Look-ups in named tables: a row name and a column name give one cell, copied from the table.

Table Gab
        Mumapu  Vut  Met  Dob
Lan        445  140  402  620
Veful      679  659  572    4
Risuro     484  838  600  525
Lov        461  173  380  634
Fidiv      449  379  591  220
Ponip      532  776  646  275
Lodefo     593  294  303  620
Gogo       440  265  393  781
Gega       403  146  522  379
Zep        455  274  392  762
Ter        456  453  422  879

What is the Met of Lov in Gab?
380
What is the Met of Ponip in Gab?
646
What is the Vut of Zep in Gab?
274
What is the Dob of Zep in Gab?
762
What is the Vut of Veful in Gab?
659
What is the Vut of Lov in Gab?
173
What is the Vut of Fidiv in Gab?
379
What is the Met of Ter in Gab?
422
What is the Dob of Gega in Gab?
379
What is the Dob of Ponip in Gab?
275
What is the Vut of Gogo in Gab?
265
Which row has the largest Dob? Ter

Zetiguz
cols = Sir, Losapu, Lesiger, Keb, Loz
Nobe: [113, 154, 110, 162, 135]
Reneno: [143, 143, 135, 161, 144]
Nubob: [225, 99, 165, 129, 154]
Fibola: [85, 111, 64, 85, 79]
Lat: [95, 56, 143, 144, 100]
Tusafof: [197, 201, 69, 207, 160]
Fotev: [94, 181, 47, 141, 130]

Keb of Nubob: 129
Loz of Tusafof: 160
Keb of Fotev: 141
Loz of Nobe: 135
Sir of Nubob: 225
Losapu of Lat: 56
Lesiger of Reneno: 135
Sir of Nobe: 113
Keb of Nobe: 162
Loz of Reneno: 144
Losapu of Fibola: 111
Which row has the largest Loz? Tusafof

Kezisut:
	Zez	Mek	Gokibu	Rim
Kugun	68	41	39	63
Feko	28	41	56	43
Midenud	86	31	41	79
Ronemez	28	41	53	43
Gemuteg	50	44	42	43
Gidu	28	65	47	28
Kulib	24	76	48	16
Guzo	77	36	40	71

Mek of Guzo = 36
Zez of Kulib = 24
Mek of Gidu = 65
Rim of Kulib = 16
Gokibu of Midenud = 41
Zez of Gemuteg = 50
Gokibu of Guzo = 40
Gokibu of Kugun = 39
Mek of Kulib = 76
Mek of Midenud = 31
Zez of Kugun = 68
Zez of Feko = 28
Zez of Gidu = 28
Gokibu of Gidu = 47
Which row has the largest Zez? Midenud

Sepig.csv
,Vufosas,Nolafe,Zazi,Guzud,Pakudir,Pesodo,Dadisuk,Kad,Moz
Tad,90655,44735,-77361,13439,29741,63140,-83238,4254,-49886
Dimefo,27851,28407,6451,8294,-46469,-8803,56945,19694,-16037
Muzazol,-39023,31779,-50495,-22160,11483,60342,-45234,61833,-11953
Biretir,-25423,20530,21546,18590,12938,-3493,-11923,-26603,-15542

Guzud of Tad = 13439
Pesodo of Biretir = -3493
Vufosas of Tad = 90655
Dadisuk of Muzazol = -45234
Guzud of Muzazol = -22160
Dadisuk of Biretir = -11923
Nolafe of Dimefo = 28407
Nolafe of Tad = 44735
Dadisuk of Tad = -83238
Zazi of Biretir = 21546
Kad of Tad = 4254

Taga =
	Dofi	Gal
Laf	0.57	-0.54
Napi	0.76	0.99
Kiziva	-0.80	0.57
Ded	0.23	0.49
Mokeg	-0.61	0.68
Sekosup	0.33	0.88
Pato	0.61	0.06

What is the Gal of Pato in Taga?
0.06
What is the Gal of Laf in Taga?
-0.54
What is the Dofi of Sekosup in Taga?
0.33
What is the Dofi of Pato in Taga?
0.61
What is the Dofi of Mokeg in Taga?
-0.61
What is the Gal of Mokeg in Taga?
0.68
What is the Dofi of Kiziva in Taga?
-0.80
What is the Gal of Kiziva in Taga?
0.57
What is the Gal of Napi in Taga?
0.99

Table Laleb
|  | Ker | Bedoti | Velopo | Letogu | Beb | Mumosif | Pezofaf | Gebofim |
|---|---|---|---|---|---|---|---|---|
| Sot | 150 | 49 | 174 | 163 | 182 | 95 | 153 | 135 |
| Ter | 136 | 112 | 180 | 216 | 187 | 150 | 206 | 199 |
| Kul | 139 | 181 | 127 | 76 | 139 | 135 | 123 | 63 |
| Luror | 164 | 71 | 163 | 168 | 176 | 71 | 124 | 124 |
| Zeg | 111 | 120 | 192 | 130 | 153 | 237 | 110 | 176 |
| Pil | 117 | 233 | 146 | 152 | 154 | 214 | 110 | 171 |
| Zin | 173 | 179 | 182 | 173 | 115 | 166 | 246 | 133 |
| Saf | 105 | 67 | 160 | 132 | 179 | 197 | 142 | 198 |
| Fif | 102 | 56 | 167 | 136 | 199 | 167 | 145 | 170 |
| Sofaraf | 200 | 206 | 175 | 205 | 99 | 146 | 191 | 154 |

Letogu of Sot is 163
Pezofaf of Saf is 142
Gebofim of Pil is 171
Gebofim of Luror is 124
Bedoti of Saf is 67
Beb of Luror is 176
Mumosif of Zeg is 237

